Below is a small trained network, with its code and all its weights. Each question gives an input and a class and asks what happens when units are switched off, that is, made to give their printed mean instead of their output.

import numpy as np


def w(rows, s, z=0):
    codes = np.array(rows[::2]) - 128.0
    scale = np.full(codes.shape[1], s)
    scale[-1] = z or s
    return codes * scale


def norm(h):
    return h / np.sqrt((h * h).mean(-1, keepdims=True) + 1e-5)


def f(y):
    return np.maximum(y, 0)


def log_softmax(a):
    a = a - a.max(-1, keepdims=True)
    return a - np.log(np.exp(a).sum(-1, keepdims=True))


def net(x, mask):
    res = np.array(x, float).reshape(1, 2) / 4 @ E
    u = 0
    for l in range(3):
        y = f(norm(res) @ A[l][:, :-1].T + A[l][:, -1])
        res = res + np.where(mask[u : u + 4], y, B[l][:, -1]) @ B[l][:, :-1]
        u += 4
    return log_softmax(norm(res)[-1] @ U[:, :-1].T + U[:, -1])


A, B = {}, {}
E = w([
[195,128,194],'x0',
[139,252,132],'x1',
],0.0024)
A[0] = w([
[76,33,30,67],'L0N0',
[91,61,46,42],'L0N1',
[217,4,227,3],'L0N2',
[40,199,81,90],'L0N3',
],0.0045,0.0031)
B[0] = w([
[86,170,183,242],'L0N0',
[114,177,189,190],'L0N1',
[148,1,39,250],'L0N2',
[153,138,59,233],'L0N3',
],0.0069,0.0021)
A[1] = w([
[130,113,77,6],'L1N0',
[216,115,148,157],'L1N1',
[2,130,204,196],'L1N2',
[187,173,171,151],'L1N3',
],0.0073,0.0021)
B[1] = w([
[120,118,197,143],'L1N0',
[54,159,139,206],'L1N1',
[255,168,169,254],'L1N2',
[84,54,156,210],'L1N3',
],0.0067,0.0032)
A[2] = w([
[91,120,237,104],'L2N0',
[255,125,192,2],'L2N1',
[129,167,44,49],'L2N2',
[154,174,192,127],'L2N3',
],0.0071,0.002)
B[2] = w([
[34,206,136,252],'L2N0',
[252,219,251,247],'L2N1',
[172,181,56,211],'L2N2',
[106,1,150,230],'L2N3',
],0.0063,0.0027)
U = w([
[218,154,215,110],'0',
[132,33,80,252],'1',
[157,193,3,103],'2',
[2,148,175,49],'3',
],0.019,0.0029)

Each question gives the input, the list of numbers given to net, and the class t.
The units are the neurons (one row each of A and B). Each row of codes is followed by its name. A weight is (code - 128) times the scale printed after its matrix; where a second scale follows, it is the last column's (A, B and U).
mask holds one flag per neuron, layer by layer. A switched-off neuron (its flag False) gives its mean, the last column of its row in B, instead of its output. The means were averaged over made-up inputs and are rounded, as every weight is.
A unit's drop is (log p(t) with every unit on - log p(t) with that unit switched off) / (log p(t) with every unit on - log p(t) with every unit switched off).
The circuit of an input: a set's keep is (log p(t) with only the set's units on - log p(t) with every unit switched off) / (log p(t) with every unit on - log p(t) with every unit switched off). Starting from all 12 units, units are removed one at a time, each time the one whose removal leaves the highest keep (on an exact tie, the one counted first), for as long as the keep stays at least 0.8.
units of the circuit, in order: the units of the circuit, biggest drop first
most important unit: the unit with the biggest drop
k most important neurons: the k neurons with the biggest drops, biggest first
k most important neurons of layer l: the k neurons of layer l with the biggest drops, biggest first
drop when u is switched off: that unit's drop, to one decimal
input [1,8], class 3: units of the circuit, in order -> L1N2; L2N1
input [5,-7], class 1: most important unit -> L0N2
input [7,-1], class 1: 2 most important neurons -> L0N2; L1N2
input [7,-5], class 1: 2 most important neurons -> L0N2; L1N2
input [0,5], class 2: 2 most important neurons -> L1N2; L0N0
input [-8,0], class 0: 3 most important neurons of layer 0 -> L0N0; L0N2; L0N1
input [0,3], class 2: 4 most important neurons -> L1N2; L0N0; L0N3; L0N1
input [-1,8], class 2: 2 most important neurons -> L1N2; L2N1
input [1,7], class 3: 2 most important neurons of layer 1 -> L1N3; L1N2
input [-1,7], class 2: 2 most important neurons -> L1N2; L2N1
input [7,0], class 1: 2 most important neurons of layer 1 -> L1N2; L1N1
input [-1,1], class 2: drop when L1N2 is switched off -> 0.6
input [3,6], class 3: drop when L0N2 is switched off -> 0.0
input [-3,7], class 2: drop when L1N2 is switched off -> 0.1
input [-2,-8], class 0: drop when L1N2 is switched off -> 1.1
input [2,1], class 3: most important unit -> L0N0
